Below is a small trained network, with its code and all its weights. Each question gives an input and a target symbol and asks what happens when units are switched off, that is, made to give their printed mean instead of their output.

import numpy as np


def w(rows, s, z=0):
    codes = np.array(rows[::2]) - 128.0
    scale = np.full(codes.shape[1], s)
    scale[-1] = z or s
    return codes * scale


def norm(h):
    return h / np.sqrt((h * h).mean(-1, keepdims=True) + 1e-5)


def f(y):
    return np.maximum(y, 0)


def softmax(a):
    e = np.exp(a - a.max(-1, keepdims=True))
    return e / e.sum(-1, keepdims=True)


def log_softmax(a):
    a = a - a.max(-1, keepdims=True)
    return a - np.log(np.exp(a).sum(-1, keepdims=True))


def net(x, mask):
    ids = ['ΔΛΨΩαγεμφ'.index(c) for c in x.split()]
    T = len(ids)
    res = E[ids] + P[:T]
    u = 0
    for l in range(3):
        q, k, v = (norm(res) @ M[l].T for M in (Q, K, V))
        z = softmax(np.where(np.tri(T) > 0, q @ k.T / 3**0.5, -1e9)) @ v
        res = res + np.where(mask[u], z, O[l][:, -1]) @ O[l][:, :-1]
        u += 1
        y = f(norm(res) @ A[l][:, :-1].T + A[l][:, -1])
        res = res + np.where(mask[u : u + 4], y, B[l][:, -1]) @ B[l][:, :-1]
        u += 4
    return log_softmax(norm(res)[-1] @ U[:, :-1].T + U[:, -1])


Q, K, V, O, A, B = {}, {}, {}, {}, {}, {}
E = w([
[118,99,34,113,100,149,133,113,117,153,99,137],'Δ',
[112,146,77,101,60,133,107,147,89,90,164,86],'Λ',
[148,106,80,119,64,164,139,91,105,168,193,128],'Ψ',
[156,140,125,77,135,152,149,79,95,78,204,107],'Ω',
[105,81,112,166,99,131,235,79,182,128,152,139],'α',
[54,114,175,236,172,98,109,181,40,83,205,109],'γ',
[178,78,223,134,190,115,184,92,84,115,121,123],'ε',
[93,125,154,76,245,121,98,71,116,127,72,119],'μ',
[113,135,177,112,100,119,133,30,137,209,89,121],'φ',
],0.013)
P = w([
[147,98,104,82,101,62,131,137,132,94,122,141],'0',
[172,156,56,160,80,112,159,81,78,104,124,137],'1',
[93,94,174,115,121,128,123,168,146,142,153,101],'2',
[141,154,107,203,126,187,168,89,85,129,111,131],'3',
[141,75,159,148,152,125,96,108,170,102,146,87],'4',
[144,142,121,247,133,219,144,75,89,141,116,159],'5',
],0.013)
Q[0] = w([
[154,255,52,144,120,140,219,196,64,129,105,238],'0.h0',
[43,131,214,69,139,137,195,140,80,214,122,92],'0.h0',
[164,169,166,78,125,68,160,198,158,172,93,202],'0.h0',
],0.0075)
K[0] = w([
[132,86,45,115,87,114,128,165,102,84,145,145],'0.h0',
[133,161,120,118,116,5,157,84,85,129,56,162],'0.h0',
[180,104,100,92,104,72,117,141,125,117,125,103],'0.h0',
],0.012)
V[0] = w([
[34,170,57,133,119,155,72,114,136,147,202,131],'0.h0',
[148,77,145,135,57,114,141,104,109,204,140,143],'0.h0',
[225,90,136,99,145,181,142,140,84,67,253,159],'0.h0',
],0.006)
O[0] = w([
[73,254,96,22,161,79,239,117,86,138,143,157,45],'0.h0',
[120,148,115,224,81,103,166,32,128,186,99,95,145],'0.h0',
[201,165,182,160,184,156,197,180,139,171,134,72,252],'0.h0',
],0.0074,0.0018)
A[0] = w([
[18,76,108,141,143,140,183,164,160,162,200,87,8],'0.n0',
[166,28,115,74,160,179,168,183,255,118,193,88,123],'0.n1',
[103,93,142,65,145,121,73,201,192,83,147,179,43],'0.n2',
[57,56,193,89,119,141,43,107,202,94,181,199,73],'0.n3',
],0.0058,0.0016)
B[0] = w([
[134,181,91,72,181,63,99,64,101,104,156,156,195],'0.n0',
[57,95,175,73,137,107,50,108,111,187,137,77,247],'0.n1',
[151,86,61,106,223,147,83,141,113,127,222,168,199],'0.n2',
[78,85,104,110,88,255,144,181,48,109,96,187,255],'0.n3',
],0.0078,0.004)
Q[1] = w([
[47,140,109,148,180,118,68,164,68,75,119,118],'1.h0',
[63,192,96,119,60,141,147,191,122,104,200,154],'1.h0',
[114,91,199,159,149,80,123,129,50,84,254,90],'1.h0',
],0.0089)
K[1] = w([
[71,134,73,119,148,110,70,213,55,16,169,162],'1.h0',
[172,218,70,121,74,71,159,139,162,54,185,88],'1.h0',
[97,122,253,225,137,115,98,160,83,64,255,54],'1.h0',
],0.0085)
V[1] = w([
[115,159,118,160,153,141,145,234,106,124,63,163],'1.h0',
[150,131,161,254,180,176,101,64,92,117,121,203],'1.h0',
[180,173,95,150,174,132,116,135,113,176,111,118],'1.h0',
],0.0053)
O[1] = w([
[100,133,192,85,60,102,68,104,75,189,57,112,72],'1.h0',
[206,191,74,45,36,103,130,119,180,117,144,133,254],'1.h0',
[255,126,154,75,116,181,182,131,137,44,138,101,120],'1.h0',
],0.0071,0.0034)
A[1] = w([
[90,85,94,176,79,127,126,114,105,129,97,220,6],'1.n0',
[71,148,113,119,146,83,163,177,132,130,81,138,13],'1.n1',
[218,255,96,85,72,94,176,95,188,25,77,126,38],'1.n2',
[123,131,138,125,166,65,72,227,170,53,146,155,102],'1.n3',
],0.0073,0.0024)
B[1] = w([
[158,243,174,153,170,172,108,123,151,96,88,89,173],'1.n0',
[138,89,120,137,40,88,121,254,117,133,127,137,134],'1.n1',
[236,103,67,131,118,94,240,90,154,235,158,172,254],'1.n2',
[169,128,141,39,115,94,115,51,136,184,103,144,160],'1.n3',
],0.0094,0.0069)
Q[2] = w([
[151,151,109,129,17,232,84,7,106,131,117,158],'2.h0',
[115,194,185,155,202,243,192,139,163,59,2,184],'2.h0',
[176,205,99,183,170,175,220,174,15,51,96,130],'2.h0',
],0.0063)
K[2] = w([
[120,170,115,125,1,193,120,123,93,100,146,128],'2.h0',
[83,91,105,101,150,143,46,146,119,127,111,104],'2.h0',
[152,121,96,52,89,115,89,137,120,137,179,32],'2.h0',
],0.009)
V[2] = w([
[167,253,49,174,227,91,178,204,94,202,40,129],'2.h0',
[147,110,103,144,140,7,138,138,177,10,166,173],'2.h0',
[223,200,196,140,220,116,75,174,254,42,99,136],'2.h0',
],0.0038)
O[2] = w([
[202,141,158,79,170,92,124,221,205,169,46,151,168],'2.h0',
[34,183,147,150,226,82,8,97,255,170,152,151,113],'2.h0',
[68,147,217,86,246,177,60,176,118,185,130,129,5],'2.h0',
],0.0061,0.0032)
A[2] = w([
[81,95,163,73,141,173,89,178,125,119,124,193,7],'2.n0',
[134,131,153,145,165,175,138,69,105,134,135,103,220],'2.n1',
[121,188,156,56,117,75,104,113,160,164,129,134,3],'2.n2',
[109,195,132,249,122,254,144,83,68,67,90,147,182],'2.n3',
],0.0094,0.0025)
B[2] = w([
[150,102,10,66,157,178,130,119,141,92,165,223,196],'2.n0',
[79,173,65,128,78,133,144,124,105,135,76,153,221],'2.n1',
[125,178,240,118,58,119,132,99,132,56,128,137,150],'2.n2',
[102,189,88,200,22,187,110,74,26,63,112,84,255],'2.n3',
],0.011,0.0077)
U = w([
[234,149,101,109,103,117,190,94,124,236,126,183,168],'Δ',
[126,74,95,26,140,207,70,113,110,112,163,213,189],'Λ',
[122,169,224,2,53,84,88,51,130,117,148,140,154],'Ψ',
[87,49,81,90,66,28,138,171,92,119,68,100,7],'Ω',
[135,195,143,115,150,155,113,195,185,96,17,147,204],'α',
[57,148,83,148,173,89,94,42,206,114,184,85,82],'γ',
[109,140,157,47,194,182,158,110,46,213,118,11,20],'ε',
[192,49,181,159,76,172,15,123,143,198,138,73,170],'μ',
[124,213,121,188,65,232,108,80,60,73,80,126,143],'φ',
],0.0045,0.0018)

Each question gives the input, a string of symbols that net reads in full, and the target symbol t.
The units are the heads (3 rows each of Q, K, V and O) and the neurons (one row each of A and B). Each row of codes is followed by its name. A weight is (code - 128) times the scale printed after its matrix; where a second scale follows, it is the last column's (O, A, B and U).
mask holds one flag per unit, layer by layer, with each layer's heads first. A switched-off unit (its flag False) gives its mean, the last column of its rows in O or B, instead of its output. The means were averaged over made-up inputs and are rounded, as every weight is.
A unit's drop is (log p(t) with every unit on - log p(t) with that unit switched off) / (log p(t) with every unit on - log p(t) with every unit switched off).
The circuit of an input: a set's keep is (log p(t) with only the set's units on - log p(t) with every unit switched off) / (log p(t) with every unit on - log p(t) with every unit switched off). Starting from the 12 units with the biggest drops (on a tie, the unit counted first), units are removed one at a time, each time the one whose removal leaves the highest keep (on an exact tie, the one counted first), for as long as the keep stays at least 0.8.
units of the circuit, in order: the units of the circuit, biggest drop first
unit that matters most: the unit with the biggest drop
top k neurons: the k neurons with the biggest drops, biggest first
k most important neurons of layer l: the k neurons of layer l with the biggest drops, biggest first
input Ψ Ψ μ Ψ γ, target Λ: unit that matters most : 0.h0
input ε Ψ μ Ψ Ω, target Λ: units of the circuit, in order : (0.h0; 0.n3; 2.n3)
input Ψ Ω α, target γ: top 2 neurons : (0.n0; 1.n2)
input μ Λ ε ε μ, target Λ: 2 most important neurons of layer 2 : (2.n0; 2.n3)
input φ α μ, target φ: units of the circuit, in order : (0.h0; 1.n0; 2.n3; 0.n3)
input γ Ω α, target Ψ: units of the circuit, in order : (0.n0; 0.n1; 2.n2)
input Δ μ γ α Ω, target Ψ: 2 most important neurons of layer 2 : (2.n2; 2.n3)
input Λ Δ Λ μ Λ, target Λ: units of the circuit, in order : (0.n2; 0.h0; 2.n3)
input μ Ψ γ γ Δ φ, target Δ: top 4 neurons : (1.n2; 0.n3; 2.n3; 0.n1)
input Λ Λ ε Λ Ψ, target μ: units of the circuit, in order : (0.h0; 0.n1)
input Δ Ω Ψ Ψ μ Λ, target Δ: units of the circuit, in order : (0.h0; 1.n2; 0.n3; 0.n1)
input α γ Ψ Ω Ψ, target ε: units of the circuit, in order : (0.h0; 0.n1; 1.n2; 2.n3)
input Λ Λ φ Δ, target Δ: units of the circuit, in order : (0.n3; 1.h0; 1.n2; 2.n3)
input γ Ψ Λ, target Ψ: unit that matters most : 2.n2
input Λ μ Δ, target Λ: top 3 neurons : (0.n2; 0.n1; 2.n0)
input Λ Λ Λ, target Ω: 2 most important neurons of layer 0 : (0.n2; 0.n1)
input α γ μ φ Δ ε, target Δ: units of the circuit, in order : (1.h0; 0.h0; 1.n2; 0.n3)
input α γ Ψ γ μ φ, target Δ: top 3 neurons : (0.n3; 1.n2; 2.n3)
input γ Ψ Λ μ, target Δ: top 2 neurons : (0.n3; 0.n1)
input γ ε γ, target μ: top neuron : (2.n3)
input γ Ω Ψ, target Ψ: 2 most important neurons of layer 0 : (0.n1; 0.n0)
input γ α Λ, target Ψ: top 3 neurons : (2.n2; 2.n3; 0.n0)
input γ μ μ Λ, target Δ: units of the circuit, in order : (0.n3; 1.n2; 2.n3; 0.h0)
input Ψ γ Δ, target Ψ: top 2 neurons : (2.n2; 0.n1)
input Λ Δ γ, target Ψ: top 3 neurons : (1.n3; 2.n2; 0.n0)
input γ Ψ Ω, target Ψ: top 3 neurons : (2.n2; 0.n1; 2.n3)
input μ α φ, target φ: top neuron : (1.n0)
input Δ μ Ω Ω γ, target Ψ: top 2 neurons : (1.n3; 2.n2)
input Λ γ Δ Λ α, target γ: 2 most important neurons of layer 2 : (2.n3; 2.n0)
